Below is a small trained network, with its code and all its weights. Each question gives an input and a class and asks what happens when units are switched off, that is, made to give their printed mean instead of their output.

import numpy as np


def w(rows, s, z=0):
    codes = np.array(rows[::2]) - 128.0
    scale = np.full(codes.shape[1], s)
    scale[-1] = z or s
    return codes * scale


def f(y):
    return np.maximum(y, 0)


def log_softmax(a):
    a = a - a.max(-1, keepdims=True)
    return a - np.log(np.exp(a).sum(-1, keepdims=True))


def net(x, mask):
    res = np.array(x, float).reshape(1, 4) / 4 @ E
    y = f(res @ A[0][:, :-1].T + A[0][:, -1])
    res = res + np.where(mask, y, B[0][:, -1]) @ B[0][:, :-1]
    return log_softmax(res[-1] @ U[:, :-1].T + U[:, -1])


A, B = {}, {}
E = w([
[55,37,170,145],'x0',
[88,195,254,145],'x1',
[10,169,160,130],'x2',
[146,109,133,210],'x3',
],0.0093)
A[0] = w([
[188,90,160,144,104],'n0',
[80,174,144,113,51],'n1',
[76,113,86,132,254],'n2',
[198,81,160,130,82],'n3',
[57,135,113,106,60],'n4',
[84,50,117,90,125],'n5',
[151,169,115,117,189],'n6',
[89,182,156,161,100],'n7',
[77,162,137,2,194],'n8',
],0.013,0.0052)
B[0] = w([
[92,222,174,96,178],'n0',
[131,130,177,20,187],'n1',
[177,64,66,187,234],'n2',
[113,167,155,69,183],'n3',
[169,196,175,48,180],'n4',
[254,96,16,194,211],'n5',
[178,107,58,132,197],'n6',
[77,211,167,89,213],'n7',
[213,167,84,173,255],'n8',
],0.009,0.0082)
U = w([
[156,118,111,174,231],'0',
[120,147,139,77,1],'1',
[6,123,182,129,86],'2',
],0.02,0.0039)

Each question gives the input, the list of numbers given to net, and the class t.
The units are the neurons (one row each of A and B). Each row of codes is followed by its name. A weight is (code - 128) times the scale printed after its matrix; where a second scale follows, it is the last column's (A, B and U).
mask holds one flag per neuron, in row order. A switched-off neuron (its flag False) gives its mean, the last column of its row in B, instead of its output. The means were averaged over made-up inputs and are rounded, as every weight is.
A unit's drop is (log p(t) with every unit on - log p(t) with that unit switched off) / (log p(t) with every unit on - log p(t) with every unit switched off).
The circuit of an input: a set's keep is (log p(t) with only the set's units on - log p(t) with every unit switched off) / (log p(t) with every unit on - log p(t) with every unit switched off). Starting from all 9 units, units are removed one at a time, each time the one whose removal leaves the highest keep (on an exact tie, the one counted first), for as long as the keep stays at least 0.8.
units of the circuit, in order: the units of the circuit, biggest drop first
top k neurons: the k neurons with the biggest drops, biggest first
drop of u: that unit's drop, to one decimal
input [-2,7,7,0], class 1: units of the circuit, in order	[n1]
input [6,4,7,1], class 1: units of the circuit, in order	[n4, n5]
input [-1,5,8,-1], class 1: units of the circuit, in order	[n8, n1]
input [2,-2,-7,2], class 1: units of the circuit, in order	[n3, n0]
input [5,5,-4,-2], class 2: units of the circuit, in order	[n2, n8, n6]
input [1,1,2,8], class 2: top 2 neurons	[n5, n8]
input [-7,-4,8,-6], class 0: top 2 neurons	[n8, n2]
input [-2,4,-5,-2], class 1: top 3 neurons	[n5, n2, n8]
input [5,5,3,-6], class 1: top 2 neurons	[n1, n4]
input [1,5,2,3], class 2: drop of n0	0.0
input [3,7,6,-5], class 1: drop of n4	0.1
input [-6,6,0,7], class 2: drop of n5	0.3
